Below are the code and all the weights of a small trained network. Each question names an input and a class and asks about switching units off, where a switched-off unit gives its printed mean instead of its output.

import numpy as np


def w(rows, s, z=0):
    codes = np.array(rows[::2]) - 128.0
    scale = np.full(codes.shape[1], s)
    scale[-1] = z or s
    return codes * scale


def norm(h):
    return h / np.sqrt((h * h).mean(-1, keepdims=True) + 1e-5)


def f(y):
    return np.maximum(y, 0)


def log_softmax(a):
    a = a - a.max(-1, keepdims=True)
    return a - np.log(np.exp(a).sum(-1, keepdims=True))


def net(x, mask):
    res = np.array(x, float).reshape(1, 3) / 4 @ E
    u = 0
    for l in range(2):
        y = f(norm(res) @ A[l][:, :-1].T + A[l][:, -1])
        res = res + np.where(mask[u : u + 4], y, B[l][:, -1]) @ B[l][:, :-1]
        u += 4
    return log_softmax(norm(res)[-1] @ U[:, :-1].T + U[:, -1])


A, B = {}, {}
E = w([
[67,119,147,83,110,134],'x0',
[177,254,174,92,118,100],'x1',
[131,155,114,132,154,194],'x2',
],0.0091)
A[0] = w([
[96,142,108,155,191,254,123],'0.n0',
[131,170,209,158,116,128,214],'0.n1',
[156,55,80,178,135,215,4],'0.n2',
[186,75,159,171,98,151,115],'0.n3',
],0.01,0.0035)
B[0] = w([
[211,62,182,189,171,167,253],'0.n0',
[110,57,98,145,183,175,227],'0.n1',
[9,144,127,2,119,62,236],'0.n2',
[147,144,144,76,66,170,180],'0.n3',
],0.0091,0.0063)
A[1] = w([
[154,90,172,43,54,164,228],'1.n0',
[229,237,175,59,182,125,128],'1.n1',
[148,80,142,142,113,1,31],'1.n2',
[121,84,132,237,180,125,251],'1.n3',
],0.0094,0.0028)
B[1] = w([
[221,232,102,161,52,175,249],'1.n0',
[100,20,147,13,69,126,255],'1.n1',
[187,128,232,198,254,182,179],'1.n2',
[145,237,119,221,42,67,212],'1.n3',
],0.0084,0.0071)
U = w([
[85,53,103,51,121,124,169],'0',
[199,96,197,159,172,196,111],'1',
[157,154,113,120,60,158,167],'2',
[138,203,51,156,95,106,123],'3',
[111,180,18,106,236,72,55],'4',
[34,144,112,145,239,6,11],'5',
[50,151,76,141,244,27,2],'6',
],0.015,0.0096)

Each question gives the input, the list of numbers given to net, and the class t.
The units are the neurons (one row each of A and B). Each row of codes is followed by its name. A weight is (code - 128) times the scale printed after its matrix; where a second scale follows, it is the last column's (A, B and U).
mask holds one flag per neuron, layer by layer. A switched-off neuron (its flag False) gives its mean, the last column of its row in B, instead of its output. The means were averaged over made-up inputs and are rounded, as every weight is.
A unit's drop is (log p(t) with every unit on - log p(t) with that unit switched off) / (log p(t) with every unit on - log p(t) with every unit switched off).
The circuit of an input: a set's keep is (log p(t) with only the set's units on - log p(t) with every unit switched off) / (log p(t) with every unit on - log p(t) with every unit switched off). Starting from all 8 units, units are removed one at a time, each time the one whose removal leaves the highest keep (on an exact tie, the one counted first), for as long as the keep stays at least 0.8.
circuit, biggest first: the units of the circuit, biggest drop first
most important unit: the unit with the biggest drop
k most important neurons: the k neurons with the biggest drops, biggest first
k most important neurons of layer l: the k neurons of layer l with the biggest drops, biggest first
input [3,1,2], class 3: most important unit	1.n3
input [-1,2,3], class 3: 2 most important neurons of layer 1	(1.n3, 1.n2)
input [-2,-6,-8], class 1: 2 most important neurons	(1.n2, 1.n1)
input [-1,-4,-6], class 1: 2 most important neurons	(1.n2, 1.n3)
input [-4,6,-7], class 1: 3 most important neurons	(1.n2, 0.n3, 0.n2)
input [-5,-1,-8], class 1: 2 most important neurons	(1.n2, 0.n0)
input [8,0,0], class 2: 2 most important neurons	(0.n2, 1.n3)
input [8,-2,-6], class 2: 2 most important neurons of layer 0	(0.n0, 0.n2)
input [-1,6,-6], class 0: 2 most important neurons of layer 1	(1.n1, 1.n0)
input [6,-5,-7], class 1: circuit, biggest first	(0.n2, 1.n1)
input [-6,8,7], class 0: 2 most important neurons	(1.n1, 1.n0)
input [-6,-5,1], class 2: 3 most important neurons	(0.n3, 1.n0, 0.n1)
input [-6,-4,-4], class 2: 4 most important neurons	(0.n3, 1.n0, 0.n0, 0.n2)
input [-6,-3,0], class 2: circuit, biggest first	(0.n3, 1.n0)
input [8,-3,-6], class 2: 2 most important neurons of layer 1	(1.n0, 1.n1)
input [-4,6,6], class 0: 3 most important neurons of layer 1	(1.n1, 1.n0, 1.n2)
input [-2,1,-1], class 3: most important neuron	(0.n1)
input [2,4,-1], class 0: 3 most important neurons	(0.n0, 1.n0, 0.n3)
input [-5,-3,-4], class 2: 3 most important neurons	(0.n3, 0.n0, 0.n2)
input [4,4,5], class 1: 2 most important neurons	(0.n2, 0.n1)
input [2,4,5], class 1: most important unit	0.n2
input [8,8,4], class 0: 2 most important neurons of layer 1	(1.n1, 1.n3)
input [-1,3,2], class 3: 3 most important neurons of layer 0	(0.n2, 0.n1, 0.n3)
input [6,6,-4], class 0: 3 most important neurons of layer 1	(1.n1, 1.n3, 1.n2)
input [-8,-4,1], class 2: 3 most important neurons of layer 1	(1.n0, 1.n1, 1.n3)
input [-8,8,-1], class 0: 3 most important neurons	(1.n1, 0.n0, 1.n0)
input [5,2,6], class 1: most important unit	0.n0
